Here is a tiny trained network, its code and every weight. The questions are about switching its units off for an input and a class, where a switched-off unit gives its printed mean instead of its output.

import numpy as np


def w(rows, s, z=0):
    codes = np.array(rows[::2]) - 128.0
    scale = np.full(codes.shape[1], s)
    scale[-1] = z or s
    return codes * scale


def f(y):
    return y / 2 * (1 + np.tanh(0.7978845608 * (y + 0.044715 * y**3)))


def log_softmax(a):
    a = a - a.max(-1, keepdims=True)
    return a - np.log(np.exp(a).sum(-1, keepdims=True))


def net(x, mask):
    res = np.array(x, float).reshape(1, 7) / 4 @ E
    y = f(res @ A[0][:, :-1].T + A[0][:, -1])
    res = res + np.where(mask, y, B[0][:, -1]) @ B[0][:, :-1]
    return log_softmax(res[-1] @ U[:, :-1].T + U[:, -1])


A, B = {}, {}
E = w([
[129,126,131,128,130],'x0',
[74,104,57,194,102],'x1',
[29,149,118,42,135],'x2',
[154,122,54,141,242],'x3',
[129,123,128,127,128],'x4',
[166,2,85,92,119],'x5',
[161,156,44,84,92],'x6',
],0.0082)
A[0] = w([
[174,148,45,111,74,150],'n0',
[165,136,98,131,207,113],'n1',
[217,120,125,211,161,141],'n2',
[158,88,122,99,68,136],'n3',
[163,129,168,75,131,81],'n4',
[114,143,165,143,90,163],'n5',
[29,108,109,92,134,154],'n6',
[143,164,128,101,208,104],'n7',
[109,123,167,130,87,94],'n8',
[98,186,147,179,106,210],'n9',
[116,151,56,126,238,89],'n10',
[112,132,98,172,101,93],'n11',
[114,113,155,139,48,1],'n12',
[111,147,141,121,53,19],'n13',
[98,8,168,113,141,128],'n14',
[202,191,168,79,136,118],'n15',
[159,135,151,91,10,47],'n16',
[171,176,53,56,81,176],'n17',
[65,99,61,188,90,134],'n18',
[88,116,90,128,169,142],'n19',
[109,1,133,129,147,224],'n20',
[77,139,84,162,105,170],'n21',
[186,123,119,226,87,156],'n22',
[188,128,132,201,88,15],'n23',
[158,86,163,82,110,65],'n24',
[86,141,83,220,69,135],'n25',
[158,90,119,103,116,116],'n26',
[116,120,169,140,53,105],'n27',
[66,119,137,82,138,160],'n28',
[113,152,141,154,186,149],'n29',
],0.012,0.0033)
B[0] = w([
[149,172,142,190,142,216],'n0',
[59,90,74,148,47,207],'n1',
[62,125,174,127,77,236],'n2',
[72,201,91,121,163,181],'n3',
[70,97,128,98,141,162],'n4',
[110,151,72,200,154,178],'n5',
[167,98,232,98,59,224],'n6',
[105,96,134,124,96,181],'n7',
[112,156,62,174,90,167],'n8',
[100,143,120,163,179,210],'n9',
[85,107,88,169,59,243],'n10',
[68,95,100,71,163,153],'n11',
[129,63,55,144,95,169],'n12',
[71,124,91,126,91,169],'n13',
[101,225,125,176,151,225],'n14',
[35,89,89,15,197,201],'n15',
[114,87,66,181,110,207],'n16',
[188,206,204,172,130,228],'n17',
[99,123,157,54,208,227],'n18',
[72,86,180,123,70,179],'n19',
[74,202,155,187,152,255],'n20',
[125,98,163,91,173,194],'n21',
[100,121,255,73,98,214],'n22',
[126,106,180,82,68,169],'n23',
[41,115,112,103,138,164],'n24',
[87,102,137,112,177,215],'n25',
[74,145,135,124,174,162],'n26',
[99,110,100,140,124,194],'n27',
[214,115,177,151,65,195],'n28',
[112,178,79,221,120,169],'n29',
],0.0065,0.0074)
U = w([
[135,78,250,83,34,85],'0',
[102,61,58,170,63,39],'1',
[84,68,162,24,232,132],'2',
[113,193,148,159,188,106],'3',
[165,179,192,179,128,213],'4',
[127,116,176,127,128,222],'5',
[132,115,180,135,132,195],'6',
[231,73,128,120,190,2],'7',
],0.011,0.0051)

Each question gives the input, the list of numbers given to net, and the class t.
The units are the neurons (one row each of A and B). Each row of codes is followed by its name. A weight is (code - 128) times the scale printed after its matrix; where a second scale follows, it is the last column's (A, B and U).
mask holds one flag per neuron, in row order. A switched-off neuron (its flag False) gives its mean, the last column of its row in B, instead of its output. The means were averaged over made-up inputs and are rounded, as every weight is.
A unit's drop is (log p(t) with every unit on - log p(t) with that unit switched off) / (log p(t) with every unit on - log p(t) with every unit switched off).
The circuit of an input: a set's keep is (log p(t) with only the set's units on - log p(t) with every unit switched off) / (log p(t) with every unit on - log p(t) with every unit switched off). Starting from the 12 units with the biggest drops (on a tie, the unit counted first), units are removed one at a time, each time the one whose removal leaves the highest keep (on an exact tie, the one counted first), for as long as the keep stays at least 0.8.
circuit, biggest first: the units of the circuit, biggest drop first
most important unit: the unit with the biggest drop
top k neurons: the k neurons with the biggest drops, biggest first
input [3,1,3,-6,-4,8,-7], class 3: circuit, biggest first -> (n14; n20)
input [7,-1,-8,-3,-5,-7,-7], class 0: top 2 neurons -> (n22; n23)
input [7,7,2,-4,-5,-5,1], class 2: circuit, biggest first -> (n18; n25; n21)
input [4,-3,4,-5,5,2,4], class 1: circuit, biggest first -> (n16)
input [-7,-6,5,8,-6,5,1], class 1: circuit, biggest first -> (n10; n1)
input [1,1,-5,2,-3,-5,4], class 0: circuit, biggest first -> (n22; n2)
input [2,-5,3,-4,3,-2,-2], class 2: circuit, biggest first -> (n15; n17)
input [8,3,6,0,0,7,8], class 4: circuit, biggest first -> (n17; n0)
input [-5,-4,3,3,-1,-2,6], class 4: top 2 neurons -> (n17; n18)
input [2,8,7,5,6,-8,5], class 2: top 2 neurons -> (n18; n21)
input [0,2,2,1,7,-2,7], class 4: circuit, biggest first -> (n17; n15)
input [8,-6,6,3,4,6,8], class 4: top 2 neurons -> (n17; n0)
input [5,4,4,5,0,-6,7], class 4: top 4 neurons -> (n17; n15; n0; n6)
input [-5,-7,-7,8,7,5,5], class 1: circuit, biggest first -> (n1)
input [0,7,2,6,0,-6,-5], class 2: circuit, biggest first -> (n18; n21)
input [1,6,6,-1,-6,-5,-4], class 0: top 3 neurons -> (n6; n28; n15)
input [0,4,-8,3,8,-6,7], class 0: circuit, biggest first -> (n22; n23)
input [2,3,-3,-7,-3,5,1], class 1: top 2 neurons -> (n16; n12)
input [1,5,7,0,-1,6,-2], class 0: top 3 neurons -> (n6; n28; n19)
input [-3,-5,4,-8,0,2,4], class 1: most important unit -> n16
input [3,6,5,-4,4,-5,2], class 2: top 3 neurons -> (n18; n25; n21)
